W =
[[62 65 66 54 59 65 83 30 61 88 44 69 52]
 [67 74 50 35 91 73 63 21 48 62 56 67 80]
 [19 51 39 57 17 43 29 76 35 42 82 26 21]
 [64 50 79 60 56 50 64 69 63 82 66 69 70]
 [70 45 48 56 72 68 85  9 80 74 39 97 78]
 [81 70 52 64 70 61 83 44 53 92 30 73 70]
 [77 36 50 40 51 79 68 66 61 64 16 85 61]
 [65 40 14 47 57 67 14 11 40 25 90 73 34]
 [47 82 56 56 59 59 88 25 57 64 60 42 66]]
Rows and columns are numbered from 1.
The entry in row 2 and column 1 is 67
The entry directly below the centre entry -> 83
Read off the entry directly below 81.
A: 77
The centre entry: 85
The entry just left of the centre entry is 68
Read off the entry at row 1, column 1.
A: 62
The entry just right of the centre entry is 9
The entry at row 1, column 2: 65
The entry in row 3 and column 3 -> 39
Read off the entry in row 2 and column 3.
A: 50
The entry in the bottom-left corner: 47
The entry at row 1, column 3 is 66
Read off the top entry of the column that holds the smallest entry.
A: 30
Read off the bottom entry of the column that holds the largest entry.
A: 42
The entry just right of the smallest entry is 80
Read off the maximum.
A: 97
The entry at row 3, column 1: 19
Read off the entry at row 3, column 2.
A: 51
The bottom entry of the column that holds the smallest entry -> 25
Read off the entry directly below 26.
A: 69
The entry directly below the largest entry -> 73
The entry just right of 11 -> 40
Read off the bottom-right entry.
A: 66
Read off the entry directly above the smallest entry.
A: 69
Read off the entry directly below 72.
A: 70
Read off the entry at row 2, column 2.
A: 74
The top-right entry is 52

Read these off the row that follows.
1) What is the largest entry?
2) What is the entry just right of -2.27?
[-2.27, -7.63, -0.83, -4.93]
1) -0.83
2) -7.63

Questions about the grid below.
1) Find the first entry in the row that holds the largest entry.
2) Find the 4th entry, reading row by row.
3) Find the 3rd entry from the end, reading row by row.
4) Find the last entry, reading row by row.
5) Find the top-left entry.
6) Find the top entry of the column that holds the smallest entry.
7) Find the top entry of the column that holds the largest entry.
[[5 5 5 5 6 5 5 5 5 6 5 5 6]
 [5 5 5 6 5 5 6 6 6 4 5 6 5]
 [6 6 6 5 5 5 5 5 5 5 6 5 5]
 [6 5 5 5 5 5 6 5 5 5 7 5 5]
 [6 5 5 5 5 5 5 5 4 5 6 5 6]
 [5 6 6 5 5 5 5 5 5 5 5 5 6]
 [5 7 6 5 4 5 5 6 7 3 4 7 6]
 [6 5 4 5 5 5 5 6 4 4 6 5 6]
 [5 5 4 6 4 5 6 6 5 3 6 5 6]
 [6 4 4 6 4 4 6 6 4 3 7 5 6]
 [6 5 5 5 6 5 5 5 4 6 6 5 6]
 [5 5 5 5 6 5 5 5 5 6 5 5 5]
 [6 5 4 6 4 5 6 6 4 3 7 5 6]
 [6 3 2 6 3 4 6 7 2 1 8 5 7]]
1) 6
2) 5
3) 8
4) 7
5) 5
6) 6
7) 5

Read these off the array that follows.
1) The entry just right of 5.94?
2) The entry just right of 7.04?
3) The entry just right of 2.38?
4) The entry just right of the largest entry?
5) The entry just left of the smallest entry?
6) The entry just right of 2.98?
7) The entry just left of 2.38?
[[ 1.01 -1.14  0.75 -5.14  6.89  1.68  5.28  3.05 -2.10 -3.05 -1.99 -0.54
  -5.95  5.21  0.39]
 [ 0.18 -0.52  0.50 -6.64  8.35  1.93  5.94  4.14 -2.62 -4.47 -3.12 -0.82
  -5.27  4.82  0.61]
 [ 7.88 -5.83  5.21  3.26  0.80 -0.11  2.38  0.12 -0.48  2.01  3.24  3.82
  -7.23 -1.73 -0.24]
 [-4.20  3.39 -3.12  2.98 -6.71 -1.38 -5.43 -2.99  1.46  2.85  0.41 -1.09
   7.41 -3.25  0.10]
 [ 3.94 -2.86  1.91  7.04 -6.04 -1.04 -4.40 -2.47  3.28  4.94  3.92  2.44
   1.18 -5.50 -0.35]]
1) 4.14
2) -6.04
3) 0.12
4) 1.93
5) 3.82
6) -6.71
7) -0.11

grid =
[[-0.102  0.151  0.178 -0.145 -0.001 -0.110]
 [-0.060  0.034  0.087 -0.062  0.135  0.010]
 [ 0.013  0.012 -0.067  0.119  0.152 -0.016]
 [ 0.065  0.214  0.198  0.097  0.154 -0.112]
 [-0.035 -0.033  0.008  0.057 -0.010  0.187]]
The entry just right of the smallest entry: -0.001
Find the bottom-right entry.
0.187
Find the entry directly above the largest entry.
0.012
Find the bottom-left entry.
-0.035
The first entry, reading row by row is -0.102
Find the 5th-last entry, reading row by row.
-0.033
The entry just right of 0.178 is -0.145
The entry just right of 0.008 is 0.057
The 3rd entry on the main diagonal is -0.067
The entry directly above 0.057: 0.097
The last entry in the row that holds the smallest entry -> -0.110
Find the top entry of the column that holds the largest entry.
0.151
Find the entry directly above -0.033.
0.214
The entry just right of the largest entry: 0.198
The first entry of the largest entry's row: 0.065
The entry directly above -0.016: 0.010
Find the entry directly below the smallest entry.
-0.062
The fourth-last entry, reading row by row -> 0.008
Find the entry directly above 0.152.
0.135
The entry just left of the smallest entry: 0.178
Find the 3rd entry on the diagonal from the top-right corner.
0.119
Find the entry directly below 0.151.
0.034
